Below is a small trained network, with its code and all its weights. Each question gives an input and a target symbol and asks what happens when units are switched off, that is, made to give their printed mean instead of their output.

import numpy as np


def w(rows, s, z=0):
    codes = np.array(rows[::2]) - 128.0
    scale = np.full(codes.shape[1], s)
    scale[-1] = z or s
    return codes * scale


def norm(h):
    return h / np.sqrt((h * h).mean(-1, keepdims=True) + 1e-5)


def f(y):
    return y / 2 * (1 + np.tanh(0.7978845608 * (y + 0.044715 * y**3)))


def softmax(a):
    e = np.exp(a - a.max(-1, keepdims=True))
    return e / e.sum(-1, keepdims=True)


def log_softmax(a):
    a = a - a.max(-1, keepdims=True)
    return a - np.log(np.exp(a).sum(-1, keepdims=True))


def net(x, mask):
    ids = ['ηλμξπτψ'.index(c) for c in x.split()]
    T = len(ids)
    res = E[ids] + P[:T]
    r = norm(res)
    for j in range(2):
        rows = slice(4 * j, 4 * j + 4)
        q, k, v = (r @ M[0][rows].T for M in (Q, K, V))
        z = softmax(np.where(np.tri(T) > 0, q @ k.T / 4**0.5, -1e9)) @ v
        o = O[0][rows]
        res = res + np.where(mask[j], z, o[:, -1]) @ o[:, :-1]
    y = f(norm(res) @ A[0][:, :-1].T + A[0][:, -1])
    res = res + np.where(mask[2:14], y, B[0][:, -1]) @ B[0][:, :-1]
    return log_softmax(norm(res)[-1] @ U[:, :-1].T + U[:, -1])


Q, K, V, O, A, B = {}, {}, {}, {}, {}, {}
E = w([
[36,131,64,246,76],'η',
[121,174,11,248,67],'λ',
[16,151,48,105,76],'μ',
[75,16,104,83,111],'ξ',
[20,8,236,97,155],'π',
[181,65,182,221,172],'τ',
[41,219,202,216,197],'ψ',
],0.013)
P = w([
[145,130,148,121,116],'0',
[150,107,146,174,26],'1',
[112,86,59,213,174],'2',
[163,150,157,67,130],'3',
[203,170,169,190,4],'4',
[64,105,20,94,162],'5',
],0.014)
Q[0] = w([
[146,128,126,91,31],'H1',
[135,54,101,159,38],'H1',
[133,182,97,71,145],'H1',
[169,204,71,124,215],'H1',
[210,152,48,215,64],'H2',
[128,224,160,170,141],'H2',
[194,103,220,205,7],'H2',
[107,128,139,102,102],'H2',
],0.011)
K[0] = w([
[187,255,114,40,59],'H1',
[178,124,204,33,165],'H1',
[92,77,31,122,190],'H1',
[50,143,56,217,131],'H1',
[117,80,13,143,185],'H2',
[57,176,130,167,124],'H2',
[158,144,191,155,207],'H2',
[140,154,164,109,150],'H2',
],0.009)
V[0] = w([
[183,88,120,177,153],'H1',
[68,163,145,147,99],'H1',
[88,130,213,159,151],'H1',
[118,131,184,70,175],'H1',
[117,125,47,186,169],'H2',
[126,155,171,171,190],'H2',
[155,150,112,207,200],'H2',
[79,245,171,98,138],'H2',
],0.011)
O[0] = w([
[229,57,156,114,211,113],'H1',
[40,177,118,126,119,236],'H1',
[64,75,213,160,158,239],'H1',
[145,28,153,182,109,58],'H1',
[100,55,69,195,157,217],'H2',
[168,204,234,178,167,84],'H2',
[186,119,157,181,166,99],'H2',
[75,235,52,254,57,4],'H2',
],0.0088,0.0033)
A[0] = w([
[151,126,63,170,102,81],'N1',
[159,60,143,115,186,108],'N2',
[52,92,62,138,231,212],'N3',
[89,71,132,146,97,53],'N4',
[182,151,27,125,154,76],'N5',
[171,131,167,145,138,1],'N6',
[204,84,120,57,106,129],'N7',
[162,139,63,155,123,129],'N8',
[80,76,122,139,247,75],'N9',
[141,148,166,155,148,126],'N10',
[106,141,78,107,97,163],'N11',
[89,223,168,112,86,148],'N12',
],0.014,0.0059)
B[0] = w([
[110,82,140,61,94,147],'N1',
[130,174,55,155,149,181],'N2',
[120,103,19,144,219,249],'N3',
[110,93,137,91,216,152],'N4',
[103,211,152,83,213,147],'N5',
[177,132,132,196,109,130],'N6',
[228,168,145,185,75,162],'N7',
[70,134,146,55,169,148],'N8',
[55,79,57,119,157,185],'N9',
[176,210,99,131,103,143],'N10',
[244,95,164,111,106,185],'N11',
[134,42,87,224,108,177],'N12',
],0.011)
U = w([
[131,83,39,184,237,2],'η',
[145,157,81,63,217,206],'λ',
[77,169,27,78,23,171],'μ',
[237,82,123,26,63,101],'ξ',
[82,77,218,95,74,233],'π',
[254,113,177,175,194,155],'τ',
[94,211,145,235,114,166],'ψ',
],0.01,0.0035)

Each question gives the input, a string of symbols that net reads in full, and the target symbol t.
The units are the heads (4 rows each of Q, K, V and O) and the neurons (one row each of A and B). Each row of codes is followed by its name. A weight is (code - 128) times the scale printed after its matrix; where a second scale follows, it is the last column's (O, A, B and U).
mask holds one flag per unit, heads first, then neurons. A switched-off unit (its flag False) gives its mean, the last column of its rows in O or B, instead of its output. The means were averaged over made-up inputs and are rounded, as every weight is.
A unit's drop is (log p(t) with every unit on - log p(t) with that unit switched off) / (log p(t) with every unit on - log p(t) with every unit switched off).
The circuit of an input: a set's keep is (log p(t) with only the set's units on - log p(t) with every unit switched off) / (log p(t) with every unit on - log p(t) with every unit switched off). Starting from the 12 units with the biggest drops (on a tie, the unit counted first), units are removed one at a time, each time the one whose removal leaves the highest keep (on an exact tie, the one counted first), for as long as the keep stays at least 0.8.
circuit, biggest first: the units of the circuit, biggest drop first
k most important neurons: the k neurons with the biggest drops, biggest first
heads that matter: for each layer, one digit per head in row order, 1 if its drop is at least 0.15 and else 0, layers parted by /
drop when u is switched off: that unit's drop, to one decimal
input μ μ ξ ξ η, target ξ: circuit, biggest first => [H1; N3; H2]
input λ μ μ μ ξ, target ξ: circuit, biggest first => [N11; H1; N3]
input ξ μ τ η μ, target τ: circuit, biggest first => [H2]
input μ μ ξ μ μ, target ξ: heads that matter => 01
input μ τ τ ξ λ, target τ: heads that matter => 01
input μ τ μ τ λ, target τ: heads that matter => 11
input μ μ λ τ μ, target τ: circuit, biggest first => [H1; H2]
input μ λ μ λ, target λ: circuit, biggest first => [N5; N8]
input λ ψ ξ μ λ, target ξ: circuit, biggest first => [H2; N11; N3; H1]
input π η π π μ, target π: heads that matter => 10
input τ ξ η ξ μ, target ξ: heads that matter => 10
input τ ξ π μ, target μ: heads that matter => 11
input ψ μ η ψ μ, target ψ: heads that matter => 01
input μ π μ ψ τ, target ψ: circuit, biggest first => [H2]
input π μ η π μ, target π: heads that matter => 00
input τ μ τ ξ π, target τ: heads that matter => 01
input λ τ λ μ λ, target μ: circuit, biggest first => [H1; N1]
input π τ ξ τ π, target τ: heads that matter => 10
input ξ λ λ, target λ: 2 most important neurons => [N5; N8]
input λ η μ μ η, target μ: circuit, biggest first => [H1]
input μ μ ψ η π, target ψ: 2 most important neurons => [N11; N10]
input μ τ ξ π, target π: 2 most important neurons => [N3; N11]
input ξ μ η τ η, target τ: heads that matter => 10
input λ π τ τ, target τ: heads that matter => 01
input μ π ξ λ λ, target ξ: drop when H1 is switched off => 0.1
input μ ψ η π, target π: drop when H2 is switched off => 0.7
input λ π ψ μ μ, target ψ: drop when H2 is switched off => 0.8
